Below is a small trained network, with its code and all its weights. Each question gives an input and a class and asks what happens when units are switched off, that is, made to give their printed mean instead of their output.

import numpy as np


def w(rows, s, z=0):
    codes = np.array(rows[::2]) - 128.0
    scale = np.full(codes.shape[1], s)
    scale[-1] = z or s
    return codes * scale


def norm(h):
    return h / np.sqrt((h * h).mean(-1, keepdims=True) + 1e-5)


def f(y):
    return y / 2 * (1 + np.tanh(0.7978845608 * (y + 0.044715 * y**3)))


def log_softmax(a):
    a = a - a.max(-1, keepdims=True)
    return a - np.log(np.exp(a).sum(-1, keepdims=True))


def net(x, mask):
    res = np.array(x, float).reshape(1, 8) / 4 @ E
    u = 0
    for l in range(4):
        y = f(norm(res) @ A[l][:, :-1].T + A[l][:, -1])
        res = res + np.where(mask[u : u + 8], y, B[l][:, -1]) @ B[l][:, :-1]
        u += 8
    return log_softmax(norm(res)[-1] @ U[:, :-1].T + U[:, -1])


A, B = {}, {}
E = w([
[140,134,153,129,129,167,171,140],'x0',
[114,89,107,254,115,158,147,161],'x1',
[131,224,123,68,91,86,70,76],'x2',
[106,51,92,74,179,94,115,103],'x3',
[227,46,141,122,127,99,72,78],'x4',
[76,115,189,168,160,151,54,57],'x5',
[122,143,112,147,60,189,172,50],'x6',
[157,59,173,153,130,119,158,123],'x7',
],0.0055)
A[0] = w([
[90,140,160,84,176,167,112,144,27],'L0N0',
[159,99,104,118,105,171,45,100,3],'L0N1',
[87,254,48,98,87,152,172,187,115],'L0N2',
[76,86,106,181,124,124,122,134,45],'L0N3',
[149,78,123,114,110,116,106,101,51],'L0N4',
[103,179,147,114,120,93,25,123,129],'L0N5',
[184,152,114,87,138,75,201,242,108],'L0N6',
[64,154,116,206,191,78,92,219,93],'L0N7',
],0.0066,0.0029)
B[0] = w([
[142,151,166,91,142,106,159,142,124],'L0N0',
[177,124,127,69,78,91,153,165,133],'L0N1',
[41,111,146,174,43,96,71,111,253],'L0N2',
[149,107,106,158,115,139,96,142,137],'L0N3',
[143,98,100,128,120,139,103,121,134],'L0N4',
[133,174,131,99,141,39,153,131,225],'L0N5',
[135,155,62,112,172,97,204,122,206],'L0N6',
[160,2,108,148,99,134,252,84,192],'L0N7',
],0.0066,0.0039)
A[1] = w([
[84,178,96,88,96,132,179,137,4],'L1N0',
[117,186,181,115,134,81,81,106,30],'L1N1',
[98,182,107,68,159,99,75,138,66],'L1N2',
[171,208,160,141,74,200,122,92,110],'L1N3',
[105,125,88,82,234,175,154,135,109],'L1N4',
[93,82,74,73,224,94,112,131,82],'L1N5',
[103,129,147,154,103,177,98,121,125],'L1N6',
[254,122,95,108,106,87,88,140,98],'L1N7',
],0.0067,0.0035)
B[1] = w([
[75,151,114,122,42,119,99,60,145],'L1N0',
[143,180,150,147,85,94,86,181,216],'L1N1',
[135,156,193,200,138,109,114,220,235],'L1N2',
[193,82,137,253,207,124,158,234,213],'L1N3',
[135,163,214,136,175,124,215,189,165],'L1N4',
[171,180,107,177,184,188,140,186,251],'L1N5',
[122,45,74,138,164,108,135,225,172],'L1N6',
[150,87,107,121,230,115,172,63,255],'L1N7',
],0.0058,0.002)
A[2] = w([
[122,194,111,96,105,99,81,179,5],'L2N0',
[78,123,137,234,79,160,132,186,91],'L2N1',
[185,130,64,157,127,76,37,134,165],'L2N2',
[51,57,161,225,177,103,91,176,104],'L2N3',
[86,65,201,198,185,65,37,109,159],'L2N4',
[73,151,160,32,187,219,209,246,82],'L2N5',
[64,203,143,104,145,15,1,101,57],'L2N6',
[139,4,116,214,98,164,229,160,63],'L2N7',
],0.0055,0.0022)
B[2] = w([
[82,147,190,57,56,165,96,183,141],'L2N0',
[162,83,55,111,178,208,85,134,192],'L2N1',
[146,122,193,116,182,66,211,178,174],'L2N2',
[130,184,29,179,138,198,190,166,189],'L2N3',
[140,180,19,85,85,136,165,239,198],'L2N4',
[212,92,151,181,219,51,144,33,160],'L2N5',
[143,253,191,112,26,82,183,206,227],'L2N6',
[113,250,212,124,120,144,43,170,254],'L2N7',
],0.0049,0.0054)
A[3] = w([
[199,130,118,128,184,120,153,84,219],'L3N0',
[21,120,113,137,62,140,183,188,165],'L3N1',
[189,187,159,80,63,137,111,48,64],'L3N2',
[86,96,154,195,138,245,120,137,111],'L3N3',
[151,152,195,161,180,128,200,90,15],'L3N4',
[134,145,140,202,114,179,125,129,47],'L3N5',
[119,185,178,75,116,108,39,142,8],'L3N6',
[132,39,129,69,139,254,163,68,142],'L3N7',
],0.0077,0.0017)
B[3] = w([
[78,57,138,127,175,88,137,172,216],'L3N0',
[174,143,77,94,152,155,137,65,253],'L3N1',
[127,124,94,203,179,132,145,195,174],'L3N2',
[159,119,126,254,117,176,112,180,250],'L3N3',
[118,134,116,140,193,95,170,161,177],'L3N4',
[158,115,114,169,149,153,124,113,195],'L3N5',
[168,153,217,199,111,94,77,188,193],'L3N6',
[104,170,130,143,86,59,19,131,168],'L3N7',
],0.0075,0.0046)
U = w([
[127,234,225,121,65,77,58,185,188],'0',
[79,196,36,92,73,148,165,73,130],'1',
[96,103,197,71,109,182,127,81,2],'2',
[178,89,130,130,246,68,179,171,176],'3',
[142,116,90,249,132,255,119,156,166],'4',
[125,44,127,57,137,105,36,63,86],'5',
[71,133,197,82,150,172,132,57,44],'6',
[110,103,235,61,110,224,118,73,19],'7',
],0.012,0.007)

Each question gives the input, the list of numbers given to net, and the class t.
The units are the neurons (one row each of A and B). Each row of codes is followed by its name. A weight is (code - 128) times the scale printed after its matrix; where a second scale follows, it is the last column's (A, B and U).
mask holds one flag per neuron, layer by layer. A switched-off neuron (its flag False) gives its mean, the last column of its row in B, instead of its output. The means were averaged over made-up inputs and are rounded, as every weight is.
A unit's drop is (log p(t) with every unit on - log p(t) with that unit switched off) / (log p(t) with every unit on - log p(t) with every unit switched off).
The circuit of an input: a set's keep is (log p(t) with only the set's units on - log p(t) with every unit switched off) / (log p(t) with every unit on - log p(t) with every unit switched off). Starting from the 12 units with the biggest drops (on a tie, the unit counted first), units are removed one at a time, each time the one whose removal leaves the highest keep (on an exact tie, the one counted first), for as long as the keep stays at least 0.8.
circuit, biggest first: the units of the circuit, biggest drop first
k most important neurons: the k neurons with the biggest drops, biggest first
k most important neurons of layer l: the k neurons of layer l with the biggest drops, biggest first
drop of u: that unit's drop, to one decimal
input [-5,0,1,5,-3,5,-4,6], class 4: circuit, biggest first	(L2N3)
input [-3,6,6,-2,4,3,-7,-2], class 3: 2 most important neurons of layer 0	(L0N7; L0N2)
input [3,1,0,1,7,-1,4,-4], class 3: circuit, biggest first	(L3N0; L0N2)
input [8,-3,8,3,6,1,8,-4], class 3: 2 most important neurons	(L1N3; L0N2)
input [3,7,5,-3,3,5,-3,-4], class 3: 3 most important neurons	(L0N5; L0N2; L0N7)
input [8,7,5,-5,1,-2,-8,7], class 3: 2 most important neurons of layer 3	(L3N4; L3N3)
input [1,-5,-2,2,7,-1,5,-3], class 5: 2 most important neurons	(L3N7; L2N6)
input [-5,-8,-2,-1,5,4,6,-2], class 3: 3 most important neurons	(L0N2; L1N7; L2N7)
input [-4,3,-6,3,6,0,4,-6], class 5: 2 most important neurons of layer 3	(L3N7; L3N2)
input [7,3,3,7,-7,-3,6,7], class 1: 3 most important neurons of layer 3	(L3N1; L3N6; L3N2)
input [2,6,7,8,7,-4,5,-3], class 5: 2 most important neurons	(L2N6; L3N7)
input [-1,-3,-5,-1,8,-1,7,-6], class 3: 3 most important neurons of layer 3	(L3N0; L3N2; L3N1)
input [4,0,0,-4,-3,-8,0,4], class 1: 2 most important neurons	(L0N6; L0N2)
input [-3,2,1,7,6,-2,1,8], class 5: 2 most important neurons of layer 0	(L0N5; L0N6)
input [-7,3,1,-5,6,4,-6,0], class 3: most important neuron of layer 1	(L1N7)
input [6,6,6,-2,-6,7,-8,-8], class 1: 2 most important neurons	(L0N7; L0N5)
input [8,-1,0,7,-2,8,3,-5], class 3: 2 most important neurons	(L0N2; L2N5)
input [0,2,-2,-8,4,-4,-4,0], class 3: drop of L0N6	0.3
input [1,3,8,-2,8,7,2,7], class 3: drop of L1N7	0.2
input [-7,1,0,3,8,-1,7,7], class 5: drop of L0N0	0.0
